Below are the code and all the weights of a small trained network. Each question names an input and a target symbol and asks about switching units off, where a switched-off unit gives its printed mean instead of its output.

import numpy as np


def w(rows, s, z=0):
    codes = np.array(rows[::2]) - 128.0
    scale = np.full(codes.shape[1], s)
    scale[-1] = z or s
    return codes * scale


def f(y):
    return y / 2 * (1 + np.tanh(0.7978845608 * (y + 0.044715 * y**3)))


def softmax(a):
    e = np.exp(a - a.max(-1, keepdims=True))
    return e / e.sum(-1, keepdims=True)


def log_softmax(a):
    a = a - a.max(-1, keepdims=True)
    return a - np.log(np.exp(a).sum(-1, keepdims=True))


def net(x, mask):
    ids = ['βηλμπστφψω'.index(c) for c in x.split()]
    T = len(ids)
    res = E[ids] + P[:T]
    q, k, v = (res @ M[0].T for M in (Q, K, V))
    z = softmax(np.where(np.tri(T) > 0, q @ k.T / 2**0.5, -1e9)) @ v
    res = res + np.where(mask[0], z, O[0][:, -1]) @ O[0][:, :-1]
    y = f(res @ A[0][:, :-1].T + A[0][:, -1])
    res = res + np.where(mask[1:25], y, B[0][:, -1]) @ B[0][:, :-1]
    return log_softmax(res[-1] @ U[:, :-1].T + U[:, -1])


Q, K, V, O, A, B = {}, {}, {}, {}, {}, {}
E = w([
[62,141,190,129],'β',
[190,39,212,41],'η',
[112,199,225,79],'λ',
[145,85,131,63],'μ',
[72,101,169,125],'π',
[96,161,213,106],'σ',
[101,106,192,100],'τ',
[5,254,183,167],'φ',
[164,100,216,48],'ψ',
[109,72,180,110],'ω',
],0.016)
P = w([
[103,110,225,114],'0',
[200,200,81,136],'1',
[132,172,171,121],'2',
[113,110,119,73],'3',
[214,195,89,119],'4',
[112,137,171,120],'5',
[104,102,94,42],'6',
[210,210,90,118],'7',
[121,145,175,94],'8',
[94,95,75,8],'9',
[176,255,88,144],'10',
[122,150,187,91],'11',
],0.019)
Q[0] = w([
[111,23,60,247],'h1',
[182,158,60,169],'h1',
],0.014)
K[0] = w([
[206,165,73,183],'h1',
[190,118,237,250],'h1',
],0.012)
V[0] = w([
[82,27,107,170],'h1',
[11,216,98,182],'h1',
],0.013)
O[0] = w([
[101,7,190,209,85],'h1',
[59,144,96,125,2],'h1',
],0.019,0.0086)
A[0] = w([
[107,88,29,69,186],'n1',
[168,135,210,91,122],'n2',
[201,118,79,235,101],'n3',
[125,147,121,169,208],'n4',
[115,148,102,98,95],'n5',
[171,68,13,148,254],'n6',
[129,105,94,139,63],'n7',
[68,110,201,86,124],'n8',
[71,99,181,123,181],'n9',
[121,131,11,132,106],'n10',
[139,97,156,228,164],'n11',
[170,140,86,178,202],'n12',
[111,153,147,170,224],'n13',
[136,159,223,88,133],'n14',
[195,153,90,148,52],'n15',
[120,176,185,95,153],'n16',
[149,67,165,156,148],'n17',
[123,134,132,71,189],'n18',
[213,151,88,168,93],'n19',
[164,203,188,134,133],'n20',
[130,169,103,117,115],'n21',
[165,174,101,135,61],'n22',
[184,247,144,123,157],'n23',
[107,244,215,174,122],'n24',
],0.011,0.0073)
B[0] = w([
[170,97,163,194,155],'n1',
[144,119,72,101,233],'n2',
[96,43,117,128,141],'n3',
[169,85,182,43,134],'n4',
[144,139,75,164,153],'n5',
[203,230,158,148,132],'n6',
[73,89,59,169,124],'n7',
[81,165,125,97,164],'n8',
[47,145,89,204,156],'n9',
[115,67,168,165,148],'n10',
[158,136,98,182,155],'n11',
[108,168,164,36,141],'n12',
[185,95,180,97,144],'n13',
[109,133,105,100,225],'n14',
[2,120,86,129,157],'n15',
[151,113,130,104,201],'n16',
[131,133,61,153,176],'n17',
[148,154,154,116,180],'n18',
[11,97,128,121,168],'n19',
[96,99,125,128,218],'n20',
[134,139,105,134,160],'n21',
[80,90,75,148,157],'n22',
[138,117,144,126,254],'n23',
[168,104,110,145,197],'n24',
],0.0081,0.028)
U = w([
[11,100,194,94,100],'β',
[156,58,110,177,32],'η',
[125,181,79,125,25],'λ',
[186,118,115,181,187],'μ',
[49,54,122,169,83],'π',
[114,180,201,106,229],'σ',
[82,91,132,133,255],'τ',
[57,179,62,157,59],'φ',
[120,81,194,88,38],'ψ',
[141,131,44,219,211],'ω',
],0.012,0.0043)

Each question gives the input, a string of symbols that net reads in full, and the target symbol t.
The units are the heads (2 rows each of Q, K, V and O) and the neurons (one row each of A and B). Each row of codes is followed by its name. A weight is (code - 128) times the scale printed after its matrix; where a second scale follows, it is the last column's (O, A, B and U).
mask holds one flag per unit, heads first, then neurons. A switched-off unit (its flag False) gives its mean, the last column of its rows in O or B, instead of its output. The means were averaged over made-up inputs and are rounded, as every weight is.
A unit's drop is (log p(t) with every unit on - log p(t) with that unit switched off) / (log p(t) with every unit on - log p(t) with every unit switched off).
The circuit of an input: a set's keep is (log p(t) with only the set's units on - log p(t) with every unit switched off) / (log p(t) with every unit on - log p(t) with every unit switched off). Starting from the 12 units with the biggest drops (on a tie, the unit counted first), units are removed one at a time, each time the one whose removal leaves the highest keep (on an exact tie, the one counted first), for as long as the keep stays at least 0.8.
circuit, biggest first: the units of the circuit, biggest drop first
most important unit: the unit with the biggest drop
k most important neurons: the k neurons with the biggest drops, biggest first
drop when u is switched off: that unit's drop, to one decimal
input ψ φ φ η λ σ π μ, target β: most important unit => n19
input λ π ω ψ β, target φ: circuit, biggest first => (h1 n15)
input β ψ φ ψ σ φ β φ η, target β: circuit, biggest first => (h1 n24)
input η η τ π ψ σ ω ψ β π, target π: 2 most important neurons => (n9 n2)
input λ ψ σ φ ψ η β η τ, target β: circuit, biggest first => (h1 n8)
input φ β σ σ π φ ω η, target ω: 2 most important neurons => (n1 n5)
input σ ψ σ φ ω φ φ φ σ η, target η: 2 most important neurons => (n17 n2)
input λ μ ω μ λ, target φ: circuit, biggest first => (h1 n15)
input τ β ψ ω σ β, target ω: 2 most important neurons => (n11 n17)
input β λ ω η σ β η τ, target σ: 2 most important neurons => (n2 n17)
input ψ σ τ τ λ, target β: 2 most important neurons => (n19 n15)
input τ φ π φ τ, target ψ: 2 most important neurons => (n9 n5)
input ψ π β ψ σ φ σ π, target β: 2 most important neurons => (n19 n15)
input π β μ, target π: circuit, biggest first => (h1)
input β ψ λ β φ ψ ω λ, target σ: 2 most important neurons => (n2 n17)
input τ ψ μ λ π τ ψ ψ β β, target β: 4 most important neurons => (n2 n17 n24 n8)
input ψ ψ μ η ψ μ, target η: drop when n12 is switched off => 0.0
input τ φ η ψ β η λ ψ ψ λ φ, target ψ: drop when h1 is switched off => 0.1
input φ φ β λ μ λ ω ψ, target ω: drop when n10 is switched off => 0.3
input ψ μ φ φ σ ω, target φ: circuit, biggest first => (h1)
input ψ ω φ π ψ φ β ω, target β: 2 most important neurons => (n19 n15)
